Here is a tiny trained network, its code and every weight. The questions are about switching its units off for an input and a class, where a switched-off unit gives its printed mean instead of its output.

import numpy as np


def w(rows, s, z=0):
    codes = np.array(rows[::2]) - 128.0
    scale = np.full(codes.shape[1], s)
    scale[-1] = z or s
    return codes * scale


def norm(h):
    return h / np.sqrt((h * h).mean(-1, keepdims=True) + 1e-5)


def f(y):
    return np.maximum(y, 0)


def log_softmax(a):
    a = a - a.max(-1, keepdims=True)
    return a - np.log(np.exp(a).sum(-1, keepdims=True))


def net(x, mask):
    res = np.array(x, float).reshape(1, 5) / 4 @ E
    u = 0
    for l in range(4):
        y = f(norm(res) @ A[l][:, :-1].T + A[l][:, -1])
        res = res + np.where(mask[u : u + 6], y, B[l][:, -1]) @ B[l][:, :-1]
        u += 6
    return log_softmax(norm(res)[-1] @ U[:, :-1].T + U[:, -1])


A, B = {}, {}
E = w([
[121,88,177,248,172],'x0',
[159,119,183,22,74],'x1',
[48,89,171,106,171],'x2',
[27,150,109,169,92],'x3',
[93,34,73,163,46],'x4',
],0.0013)
A[0] = w([
[133,160,161,3,63,67],'L0N0',
[4,157,80,190,63,26],'L0N1',
[132,168,215,28,105,1],'L0N2',
[111,213,151,28,89,13],'L0N3',
[125,52,173,164,94,50],'L0N4',
[187,30,36,119,176,4],'L0N5',
],0.0032,0.0027)
B[0] = w([
[149,141,135,59,114,250],'L0N0',
[27,141,1,161,187,236],'L0N1',
[195,105,205,88,228,192],'L0N2',
[128,30,158,168,113,195],'L0N3',
[117,98,198,160,147,176],'L0N4',
[243,28,23,158,187,154],'L0N5',
],0.0047,0.0012)
A[1] = w([
[187,198,121,180,110,67],'L1N0',
[134,44,86,90,123,59],'L1N1',
[134,135,82,48,2,2],'L1N2',
[104,105,148,210,139,86],'L1N3',
[132,142,172,48,93,81],'L1N4',
[208,121,70,98,158,94],'L1N5',
],0.0044,0.0042)
B[1] = w([
[201,221,214,215,132,169],'L1N0',
[203,172,76,197,115,164],'L1N1',
[134,79,14,16,3,188],'L1N2',
[141,89,133,65,132,251],'L1N3',
[187,113,74,76,134,242],'L1N4',
[144,98,117,160,62,254],'L1N5',
],0.0056,0.0011)
A[2] = w([
[223,75,178,49,72,92],'L2N0',
[142,165,153,160,253,178],'L2N1',
[213,140,70,221,140,73],'L2N2',
[207,228,153,214,115,48],'L2N3',
[51,196,193,101,251,4],'L2N4',
[118,64,207,141,133,88],'L2N5',
],0.003,0.0034)
B[2] = w([
[108,131,88,131,179,219],'L2N0',
[122,164,169,126,74,251],'L2N1',
[170,157,99,183,134,171],'L2N2',
[156,184,205,153,86,159],'L2N3',
[29,253,243,49,126,157],'L2N4',
[133,105,154,136,101,152],'L2N5',
],0.0058,0.0024)
A[3] = w([
[161,159,142,54,210,38],'L3N0',
[1,150,70,188,110,2],'L3N1',
[151,116,117,59,135,139],'L3N2',
[99,180,213,100,191,35],'L3N3',
[169,43,152,134,89,129],'L3N4',
[164,94,177,79,145,120],'L3N5',
],0.0061,0.0023)
B[3] = w([
[148,85,205,130,215,216],'L3N0',
[99,200,52,177,254,253],'L3N1',
[168,131,149,85,175,218],'L3N2',
[105,131,63,88,88,234],'L3N3',
[71,116,137,134,89,215],'L3N4',
[116,100,149,175,155,215],'L3N5',
],0.0071,0.0027)
U = w([
[11,243,240,30,84,3],'0',
[239,27,27,21,24,101],'1',
[243,50,247,10,243,218],'2',
[12,211,11,238,245,158],'3',
[237,27,23,236,14,92],'4',
[15,8,233,229,34,74],'5',
[233,255,234,237,19,140],'6',
],0.0081,0.0023)

Each question gives the input, the list of numbers given to net, and the class t.
The units are the neurons (one row each of A and B). Each row of codes is followed by its name. A weight is (code - 128) times the scale printed after its matrix; where a second scale follows, it is the last column's (A, B and U).
mask holds one flag per neuron, layer by layer. A switched-off neuron (its flag False) gives its mean, the last column of its row in B, instead of its output. The means were averaged over made-up inputs and are rounded, as every weight is.
A unit's drop is (log p(t) with every unit on - log p(t) with that unit switched off) / (log p(t) with every unit on - log p(t) with every unit switched off).
The circuit of an input: a set's keep is (log p(t) with only the set's units on - log p(t) with every unit switched off) / (log p(t) with every unit on - log p(t) with every unit switched off). Starting from the 12 units with the biggest drops (on a tie, the unit counted first), units are removed one at a time, each time the one whose removal leaves the highest keep (on an exact tie, the one counted first), for as long as the keep stays at least 0.8.
circuit, biggest first: the units of the circuit, biggest drop first
most important unit: the unit with the biggest drop
k most important neurons: the k neurons with the biggest drops, biggest first
k most important neurons of layer l: the k neurons of layer l with the biggest drops, biggest first
drop of u: that unit's drop, to one decimal
input [3,8,-1,2,5], class 1: circuit, biggest first : (L1N2)
input [-3,4,5,-2,5], class 1: circuit, biggest first : (L1N1, L3N1)
input [2,-6,-2,6,-8], class 6: 2 most important neurons : (L1N0, L2N3)
input [8,-6,3,-7,-7], class 0: 2 most important neurons of layer 2 : (L2N1, L2N4)
input [-3,-1,5,-2,6], class 4: circuit, biggest first : (L1N1, L3N1)
input [0,-4,-2,4,-8], class 6: circuit, biggest first : (L1N0, L2N3, L3N1)
input [-5,8,4,5,4], class 1: 2 most important neurons : (L1N2, L3N0)
input [5,7,6,4,-1], class 5: circuit, biggest first : (L3N1, L3N2)
input [8,7,4,-1,-8], class 0: circuit, biggest first : (L2N1, L3N3)
input [5,8,1,5,8], class 3: 2 most important neurons of layer 0 : (L0N1, L0N2)
input [7,-7,4,3,-5], class 0: 3 most important neurons : (L2N4, L1N3, L2N1)
input [-8,-2,-2,4,2], class 1: 3 most important neurons : (L1N2, L0N0, L2N0)
input [3,6,0,1,4], class 5: 2 most important neurons of layer 3 : (L3N4, L3N1)
input [1,0,8,-5,7], class 5: most important unit : L0N4
input [-8,0,1,6,-2], class 1: 2 most important neurons : (L1N2, L0N3)
input [5,2,4,-1,-2], class 5: 3 most important neurons of layer 3 : (L3N1, L3N5, L3N2)
input [-2,5,6,7,0], class 2: 3 most important neurons : (L0N0, L0N2, L1N4)
input [7,7,4,-4,-1], class 5: 2 most important neurons of layer 0 : (L0N0, L0N4)
input [7,8,-4,-8,2], class 5: 2 most important neurons : (L3N4, L0N0)
input [2,-1,-6,-6,5], class 4: most important neuron : (L0N5)
input [-3,-8,2,1,-5], class 0: 2 most important neurons : (L2N4, L0N1)
input [2,1,5,-6,2], class 5: 3 most important neurons : (L0N4, L3N1, L3N4)
input [-2,3,2,-1,3], class 1: 2 most important neurons of layer 0 : (L0N4, L0N0)
input [5,7,7,8,8], class 3: 2 most important neurons : (L3N1, L0N1)
input [2,-2,-2,-3,3], class 4: 2 most important neurons : (L0N5, L3N1)
input [8,4,6,1,-8], class 0: drop of L3N3 : 0.1
